Below is a small trained network, with its code and all its weights. Each question gives an input and a target symbol and asks what happens when units are switched off, that is, made to give their printed mean instead of their output.

import numpy as np


def w(rows, s, z=0):
    codes = np.array(rows[::2]) - 128.0
    scale = np.full(codes.shape[1], s)
    scale[-1] = z or s
    return codes * scale


def f(y):
    return y / 2 * (1 + np.tanh(0.7978845608 * (y + 0.044715 * y**3)))


def softmax(a):
    e = np.exp(a - a.max(-1, keepdims=True))
    return e / e.sum(-1, keepdims=True)


def log_softmax(a):
    a = a - a.max(-1, keepdims=True)
    return a - np.log(np.exp(a).sum(-1, keepdims=True))


def net(x, mask):
    ids = ['ΔΠΨαγελ'.index(c) for c in x.split()]
    T = len(ids)
    res = E[ids] + P[:T]
    r = res
    for j in range(2):
        rows = slice(2 * j, 2 * j + 2)
        q, k, v = (r @ M[0][rows].T for M in (Q, K, V))
        z = softmax(np.where(np.tri(T) > 0, q @ k.T / 2**0.5, -1e9)) @ v
        o = O[0][rows]
        res = res + np.where(mask[j], z, o[:, -1]) @ o[:, :-1]
    y = f(res @ A[0][:, :-1].T + A[0][:, -1])
    res = res + np.where(mask[2:6], y, B[0][:, -1]) @ B[0][:, :-1]
    return log_softmax(res[-1] @ U[:, :-1].T + U[:, -1])


Q, K, V, O, A, B = {}, {}, {}, {}, {}, {}
E = w([
[115,137,140,135,132,104,157,86,146,122,57,104],'Δ',
[119,110,51,105,127,120,148,19,149,131,74,130],'Π',
[118,93,151,96,153,90,199,58,105,173,100,173],'Ψ',
[184,172,154,161,146,108,129,167,105,127,17,140],'α',
[138,101,159,101,113,147,152,139,110,110,127,67],'γ',
[202,187,83,80,133,63,91,128,104,138,119,67],'ε',
[116,192,110,149,2,97,149,171,106,137,118,142],'λ',
],0.021)
P = w([
[42,57,159,184,127,35,105,147,75,89,90,70],'0',
[96,63,132,112,117,151,176,181,214,171,107,126],'1',
[120,75,131,129,101,147,166,177,180,155,105,142],'2',
[126,104,128,144,84,143,162,163,170,101,94,125],'3',
[139,125,143,92,107,130,166,145,155,90,102,168],'4',
[123,143,123,136,119,125,187,149,148,85,101,146],'5',
[137,138,98,115,152,123,182,122,117,80,110,169],'6',
[177,131,111,99,151,106,179,132,97,94,106,196],'7',
[149,169,112,133,170,112,178,119,104,55,76,158],'8',
[154,178,104,124,176,121,172,131,90,51,95,151],'9',
[159,185,76,153,163,113,171,136,72,61,112,125],'10',
[164,172,124,127,175,105,146,129,55,2,86,131],'11',
[148,214,114,136,169,119,167,173,45,16,96,104],'12',
],0.0097)
Q[0] = w([
[135,46,189,201,115,167,111,219,133,145,173,157],'head 1',
[101,138,111,203,153,181,75,92,210,153,244,200],'head 1',
[119,132,79,118,74,98,215,106,1,67,78,107],'head 2',
[134,168,95,101,100,75,73,91,63,140,161,123],'head 2',
],0.0063)
K[0] = w([
[158,158,38,13,137,154,207,113,135,133,81,175],'head 1',
[214,152,96,90,170,187,136,191,199,204,165,158],'head 1',
[74,101,120,173,105,32,56,82,2,96,121,75],'head 2',
[54,109,153,194,148,222,92,169,188,118,113,143],'head 2',
],0.007)
V[0] = w([
[192,48,194,162,207,209,93,108,163,88,115,23],'head 1',
[62,163,83,217,106,87,135,58,226,112,101,92],'head 1',
[132,64,3,86,49,200,129,93,128,129,206,76],'head 2',
[177,152,63,97,78,131,7,122,116,183,193,53],'head 2',
],0.0076)
O[0] = w([
[173,71,12,101,72,98,180,199,34,221,120,196,143],'head 1',
[143,91,170,146,75,110,74,102,223,113,70,136,219],'head 1',
[187,48,66,161,88,109,149,82,163,55,208,139,2],'head 2',
[139,124,150,2,48,94,72,122,70,99,134,85,44],'head 2',
],0.0093,0.0068)
A[0] = w([
[55,134,39,153,124,24,123,207,92,79,125,226,237],'neuron 1',
[163,61,148,154,124,45,100,109,198,23,145,160,188],'neuron 2',
[184,254,23,115,200,35,57,149,147,79,119,150,68],'neuron 3',
[72,225,75,190,237,186,152,241,138,41,179,195,3],'neuron 4',
],0.0058,0.0032)
B[0] = w([
[77,101,135,107,64,121,94,238,165,130,219,119,255],'neuron 1',
[165,129,114,207,65,254,89,157,121,204,122,116,213],'neuron 2',
[115,67,170,147,131,204,162,46,158,165,150,74,238],'neuron 3',
[162,73,212,125,74,179,91,69,99,165,105,135,215],'neuron 4',
],0.0093,0.005)
U = w([
[42,46,146,173,133,32,68,92,222,181,75,78,190],'Δ',
[148,167,69,158,88,199,184,32,144,144,91,150,131],'Π',
[125,125,188,230,145,100,244,10,106,112,170,138,191],'Ψ',
[176,253,65,197,207,190,96,138,35,156,83,119,100],'α',
[72,59,131,176,164,175,192,149,147,93,145,79,109],'γ',
[204,192,123,102,117,61,97,36,160,198,123,64,13],'ε',
[65,202,167,177,134,140,78,89,189,126,202,142,4],'λ',
],0.0043,0.0026)

Each question gives the input, a string of symbols that net reads in full, and the target symbol t.
The units are the heads (2 rows each of Q, K, V and O) and the neurons (one row each of A and B). Each row of codes is followed by its name. A weight is (code - 128) times the scale printed after its matrix; where a second scale follows, it is the last column's (O, A, B and U).
mask holds one flag per unit, heads first, then neurons. A switched-off unit (its flag False) gives its mean, the last column of its rows in O or B, instead of its output. The means were averaged over made-up inputs and are rounded, as every weight is.
A unit's drop is (log p(t) with every unit on - log p(t) with that unit switched off) / (log p(t) with every unit on - log p(t) with every unit switched off).
The circuit of an input: a set's keep is (log p(t) with only the set's units on - log p(t) with every unit switched off) / (log p(t) with every unit on - log p(t) with every unit switched off). Starting from all 6 units, units are removed one at a time, each time the one whose removal leaves the highest keep (on an exact tie, the one counted first), for as long as the keep stays at least 0.8.
circuit, biggest first: the units of the circuit, biggest drop first
top k neurons: the k neurons with the biggest drops, biggest first
heads that matter: for each layer, one digit per head in row order, 1 if its drop is at least 0.15 and else 0, layers parted by /
drop when u is switched off: that unit's drop, to one decimal
input Δ γ α λ Δ Δ γ Δ Ψ ε α λ, target Δ: circuit, biggest first : head 1; neuron 1
input α ε α ε γ Δ α α Ψ γ α λ γ, target α: heads that matter : 01
input λ α Δ γ γ Ψ γ ε, target λ: circuit, biggest first : head 1
input Π ε Δ Δ, target Π: heads that matter : 11
input α α ε γ λ γ Δ Δ Ψ γ Π Δ Ψ, target α: heads that matter : 01
input γ α Δ γ Δ Π γ Π Ψ λ Δ, target γ: circuit, biggest first : head 1; neuron 1; head 2
input γ γ γ ε α ε ε, target γ: circuit, biggest first : head 1; neuron 1; neuron 3
input λ γ α, target λ: heads that matter : 10
input Ψ γ Π Π Ψ γ, target Ψ: top 2 neurons : neuron 1; neuron 4
input α λ Δ α γ Δ, target α: top 2 neurons : neuron 3; neuron 1
input α α ε γ Ψ α γ Ψ, target α: circuit, biggest first : head 2; head 1
input γ ε Δ Δ ε γ α γ λ α α, target γ: circuit, biggest first : neuron 1; head 1; neuron 3
input Π ε ε, target Π: circuit, biggest first : neuron 2; head 2; head 1; neuron 1
input Π γ γ α γ Π γ α, target Π: circuit, biggest first : neuron 2; head 2; head 1
input Π γ Ψ γ α ε γ Δ Ψ ε, target Π: top 2 neurons : neuron 2; neuron 3
input γ Δ Δ Ψ γ α, target γ: circuit, biggest first : neuron 1; head 1; head 2
input α λ Δ α λ γ α α Δ, target α: circuit, biggest first : head 2
input Ψ γ γ γ λ ε α Π α, target Ψ: top 3 neurons : neuron 3; neuron 4; neuron 2
input γ γ α Δ γ Π Δ, target γ: top 2 neurons : neuron 1; neuron 4
input Π γ Ψ α Δ γ, target Π: top neuron : neuron 2
input Δ Ψ ε Δ γ γ Δ Ψ λ γ Δ Π ε, target Δ: drop when head 2 is switched off : 0.1
input Π Ψ γ ε Ψ Δ Δ Π ε Δ Δ α, target Π: drop when neuron 1 is switched off : 0.1
input ε γ λ γ ε γ, target ε: drop when head 2 is switched off : 0.9
input ε α α ε Δ λ, target ε: drop when head 2 is switched off : 1.0
input α γ γ γ λ ε Π ε Δ γ, target α: top 3 neurons : neuron 3; neuron 1; neuron 4
input γ ε λ γ α Π α γ γ Ψ Ψ, target γ: top 2 neurons : neuron 1; neuron 4
input α α ε, target α: circuit, biggest first : head 2
